Here is a tiny trained network, its code and every weight. The questions are about switching its units off for an input and a target symbol, where a switched-off unit gives its printed mean instead of its output.

import numpy as np


def w(rows, s, z=0):
    codes = np.array(rows[::2]) - 128.0
    scale = np.full(codes.shape[1], s)
    scale[-1] = z or s
    return codes * scale


def f(y):
    return np.maximum(y, 0)


def softmax(a):
    e = np.exp(a - a.max(-1, keepdims=True))
    return e / e.sum(-1, keepdims=True)


def log_softmax(a):
    a = a - a.max(-1, keepdims=True)
    return a - np.log(np.exp(a).sum(-1, keepdims=True))


def net(x, mask):
    ids = ['ΘΞαγδεζηπστφψω'.index(c) for c in x.split()]
    T = len(ids)
    res = E[ids] + P[:T]
    u = 0
    for l in range(3):
        q, k, v = (res @ M[l].T for M in (Q, K, V))
        z = softmax(np.where(np.tri(T) > 0, q @ k.T / 2**0.5, -1e9)) @ v
        res = res + np.where(mask[u], z, O[l][:, -1]) @ O[l][:, :-1]
        u += 1
        y = f(res @ A[l][:, :-1].T + A[l][:, -1])
        res = res + np.where(mask[u : u + 4], y, B[l][:, -1]) @ B[l][:, :-1]
        u += 4
    return log_softmax(res[-1] @ U[:, :-1].T + U[:, -1])


Q, K, V, O, A, B = {}, {}, {}, {}, {}, {}
E = w([
[170,148,125,150,164,150,125,58,95,170,116,199],'Θ',
[109,159,156,65,91,165,96,138,90,250,143,101],'Ξ',
[179,100,147,124,94,86,120,76,156,140,84,223],'α',
[195,107,110,99,214,161,141,88,101,45,113,100],'γ',
[64,172,78,110,159,186,159,138,154,154,107,181],'δ',
[190,132,81,138,145,139,108,30,185,188,123,92],'ε',
[78,68,96,42,122,174,59,62,153,50,86,118],'ζ',
[81,180,197,103,184,93,130,145,95,162,145,118],'η',
[95,164,75,109,169,83,78,104,100,139,154,189],'π',
[165,78,101,204,184,49,158,158,73,146,138,104],'σ',
[121,81,39,146,124,175,118,130,96,140,188,164],'τ',
[154,65,195,123,124,181,133,192,157,101,113,77],'φ',
[131,161,198,141,121,44,185,83,14,79,44,106],'ψ',
[62,51,157,118,165,162,145,94,21,90,44,169],'ω',
],0.019)
P = w([
[75,115,31,101,123,139,120,71,3,142,29,54],'0',
[87,138,159,167,139,128,61,118,111,109,13,43],'1',
[109,180,138,139,141,125,120,111,102,134,76,61],'2',
[137,148,139,117,156,118,129,127,107,124,94,91],'3',
[145,127,113,71,180,97,170,132,84,132,120,113],'4',
[123,142,128,92,174,123,156,73,86,164,164,135],'5',
[132,94,166,92,191,66,152,130,134,94,101,112],'6',
[151,131,141,105,175,84,160,144,126,65,120,114],'7',
[128,104,168,115,179,108,135,51,125,164,178,146],'8',
[130,112,140,93,188,99,154,57,100,149,194,159],'9',
],0.0071)
Q[0] = w([
[163,145,254,138,51,60,241,92,107,163,214,30],'0.h1',
[144,95,190,191,37,212,85,132,83,228,167,121],'0.h1',
],0.0035)
K[0] = w([
[123,19,248,252,195,57,120,204,92,149,133,60],'0.h1',
[204,205,152,82,77,213,82,102,132,165,109,29],'0.h1',
],0.0031)
V[0] = w([
[82,203,45,80,129,133,173,154,147,116,116,155],'0.h1',
[133,194,104,134,46,253,153,147,139,109,69,142],'0.h1',
],0.0042)
O[0] = w([
[239,93,169,254,190,126,34,86,175,156,118,181,250],'0.h1',
[150,8,90,129,132,82,114,91,104,40,30,138,19],'0.h1',
],0.0067,0.0026)
A[0] = w([
[192,231,101,110,201,86,72,131,141,206,157,154,143],'0.n1',
[49,172,150,84,44,182,161,242,106,206,97,81,154],'0.n2',
[3,173,96,68,72,239,111,65,216,85,106,170,253],'0.n3',
[237,167,220,143,106,120,110,148,127,218,74,162,101],'0.n4',
],0.005,0.0029)
B[0] = w([
[49,118,206,93,235,80,88,190,212,58,131,96,255],'0.n1',
[147,39,133,96,160,176,128,127,2,195,107,64,151],'0.n2',
[195,54,89,65,154,92,180,194,98,117,27,135,180],'0.n3',
[157,104,83,127,104,69,123,101,34,175,125,151,152],'0.n4',
],0.0067,0.0083)
Q[1] = w([
[172,178,131,132,13,171,187,118,188,180,116,182],'1.h1',
[168,65,116,147,142,171,255,159,172,129,160,195],'1.h1',
],0.0053)
K[1] = w([
[197,61,186,106,44,117,210,35,128,171,127,165],'1.h1',
[125,135,98,60,129,172,180,119,213,159,77,254],'1.h1',
],0.0061)
V[1] = w([
[205,207,65,29,41,85,72,114,152,124,70,30],'1.h1',
[70,64,139,158,218,112,141,166,80,49,251,55],'1.h1',
],0.0027)
O[1] = w([
[91,82,185,196,185,137,24,22,143,168,174,160,57],'1.h1',
[177,52,35,254,115,119,48,121,7,239,87,12,253],'1.h1',
],0.0052,0.0032)
A[1] = w([
[71,67,47,158,92,184,103,163,148,168,177,173,19],'1.n1',
[114,87,173,161,69,255,230,137,92,120,131,121,12],'1.n2',
[197,129,112,60,113,121,126,84,203,120,106,187,78],'1.n3',
[146,162,103,118,112,8,112,52,90,111,113,153,207],'1.n4',
],0.0069,0.0011)
B[1] = w([
[236,254,102,67,89,140,118,161,93,92,159,167,135],'1.n1',
[152,127,245,145,118,48,38,202,176,111,112,168,152],'1.n2',
[91,239,247,109,80,65,166,84,205,187,84,128,182],'1.n3',
[121,211,67,192,125,206,62,156,65,137,148,87,253],'1.n4',
],0.0082,0.0062)
Q[2] = w([
[73,17,95,119,96,200,186,183,142,194,109,254],'2.h1',
[147,140,88,213,96,150,142,81,42,133,65,57],'2.h1',
],0.004)
K[2] = w([
[132,138,108,98,86,197,113,202,136,139,48,98],'2.h1',
[249,140,253,161,138,148,193,24,31,126,134,32],'2.h1',
],0.0042)
V[2] = w([
[45,115,99,170,137,110,135,143,199,110,198,211],'2.h1',
[85,62,77,127,104,28,115,90,93,82,254,135],'2.h1',
],0.0026)
O[2] = w([
[38,103,64,167,209,42,110,121,238,48,105,96,4],'2.h1',
[3,61,156,104,109,108,77,2,41,84,163,132,13],'2.h1',
],0.0067,0.0016)
A[2] = w([
[125,131,173,26,103,119,105,109,176,92,101,138,84],'2.n1',
[74,165,142,136,161,99,102,134,255,65,164,211,2],'2.n2',
[84,93,186,68,150,135,133,159,172,104,171,112,171],'2.n3',
[94,98,176,109,163,142,173,112,114,106,106,82,186],'2.n4',
],0.0081,0.0047)
B[2] = w([
[117,89,127,109,137,2,117,171,105,115,131,63,185],'2.n1',
[31,116,179,62,107,165,181,175,144,43,217,82,253],'2.n2',
[215,110,73,150,97,138,71,148,219,84,36,112,209],'2.n3',
[216,233,160,107,147,87,154,121,134,128,112,199,239],'2.n4',
],0.0077,0.0043)
U = w([
[120,185,254,97,180,102,166,173,142,101,220,112,236],'Θ',
[136,146,112,147,114,201,128,58,226,176,116,16,85],'Ξ',
[163,89,175,148,74,184,96,167,173,121,144,106,120],'α',
[109,78,197,157,139,141,126,112,73,92,98,237,30],'γ',
[189,142,150,118,177,214,156,46,129,30,122,78,31],'δ',
[173,130,62,104,52,171,110,156,131,99,169,193,125],'ε',
[118,96,115,83,101,95,121,77,123,103,94,102,47],'ζ',
[111,59,120,240,123,72,215,147,112,150,143,90,171],'η',
[111,86,169,77,110,195,131,146,128,191,141,110,36],'π',
[107,186,158,147,68,182,168,147,84,70,113,89,2],'σ',
[131,206,163,150,40,96,116,108,166,147,152,191,83],'τ',
[229,164,51,185,162,122,65,126,118,197,33,181,245],'φ',
[60,151,98,107,139,169,18,172,131,105,127,137,42],'ψ',
[88,141,86,130,136,209,208,178,198,156,58,183,103],'ω',
],0.0062,0.0043)

Each question gives the input, a string of symbols that net reads in full, and the target symbol t.
The units are the heads (2 rows each of Q, K, V and O) and the neurons (one row each of A and B). Each row of codes is followed by its name. A weight is (code - 128) times the scale printed after its matrix; where a second scale follows, it is the last column's (O, A, B and U).
mask holds one flag per unit, layer by layer, with each layer's heads first. A switched-off unit (its flag False) gives its mean, the last column of its rows in O or B, instead of its output. The means were averaged over made-up inputs and are rounded, as every weight is.
A unit's drop is (log p(t) with every unit on - log p(t) with that unit switched off) / (log p(t) with every unit on - log p(t) with every unit switched off).
The circuit of an input: a set's keep is (log p(t) with only the set's units on - log p(t) with every unit switched off) / (log p(t) with every unit on - log p(t) with every unit switched off). Starting from the 12 units with the biggest drops (on a tie, the unit counted first), units are removed one at a time, each time the one whose removal leaves the highest keep (on an exact tie, the one counted first), for as long as the keep stays at least 0.8.
circuit, biggest first: the units of the circuit, biggest drop first
unit that matters most: the unit with the biggest drop
top k neurons: the k neurons with the biggest drops, biggest first
k most important neurons of layer l: the k neurons of layer l with the biggest drops, biggest first
drop of u: that unit's drop, to one decimal
input π Ξ π δ π π η π Ξ ω, target φ: circuit, biggest first => [2.n2; 2.n4]
input γ α π σ Θ α φ π α, target τ: top 4 neurons => [0.n4; 1.n4; 1.n3; 1.n2]
input ω π α Θ π σ φ, target φ: top 2 neurons => [2.n3; 2.n2]
input α δ τ, target ε: top 2 neurons => [1.n1; 0.n1]
input δ η ψ, target φ: circuit, biggest first => [2.n2; 0.n1]
input ζ σ ε α, target τ: unit that matters most => 1.n3
input φ φ π η ψ π π ω π, target ψ: circuit, biggest first => [0.n1; 2.n4; 2.h1; 1.n4]
input ε π γ π δ ε π τ, target ε: 2 most important neurons of layer 1 => [1.n1; 1.n3]
input π α γ τ α σ δ ψ, target σ: circuit, biggest first => [1.n4; 0.n1]
input ε δ ψ, target φ: top 2 neurons => [2.n2; 1.n4]
input σ Θ σ δ σ σ π π α Ξ, target φ: 3 most important neurons of layer 0 => [0.n1; 0.n2; 0.n3]
input π δ π α π π ε η, target φ: 2 most important neurons of layer 2 => [2.n3; 2.n2]
input δ δ δ α π π π ε δ, target Θ: 2 most important neurons of layer 2 => [2.n2; 2.n1]
input ζ π π δ Θ σ α ζ, target ζ: 2 most important neurons of layer 1 => [1.n3; 1.n4]
input α γ σ ζ, target φ: unit that matters most => 2.n2
input δ π Θ δ η σ ζ, target ζ: top 2 neurons => [2.n1; 1.n3]
input π π π δ, target φ: top 4 neurons => [0.n3; 0.n1; 2.n2; 0.n2]
input ω ω σ π Ξ π σ α δ ψ, target σ: circuit, biggest first => [1.n4; 0.h1; 0.n1]
input δ σ α π π ω, target φ: top 3 neurons => [2.n2; 2.n4; 1.n3]
input ε π π π π π α ζ, target φ: unit that matters most => 0.n1
input δ φ π η, target φ: top 2 neurons => [2.n2; 2.n3]
input δ γ δ π δ, target Θ: top 3 neurons => [2.n2; 1.n3; 1.n4]
input π ω π α η α π π α, target Θ: 2 most important neurons of layer 0 => [0.n2; 0.n1]
input α γ Ξ, target φ: 2 most important neurons of layer 0 => [0.n2; 0.n3]
input π π π δ γ, target φ: 2 most important neurons of layer 2 => [2.n2; 2.n4]
input π γ π α π Θ δ, target φ: drop of 1.h1 => -0.1
input π π ζ δ γ, target φ: drop of 2.n2 => 0.8
input α π ω π π ε α, target Θ: drop of 2.n3 => 0.2
input τ δ π Θ π π, target ψ: drop of 0.n1 => 0.3
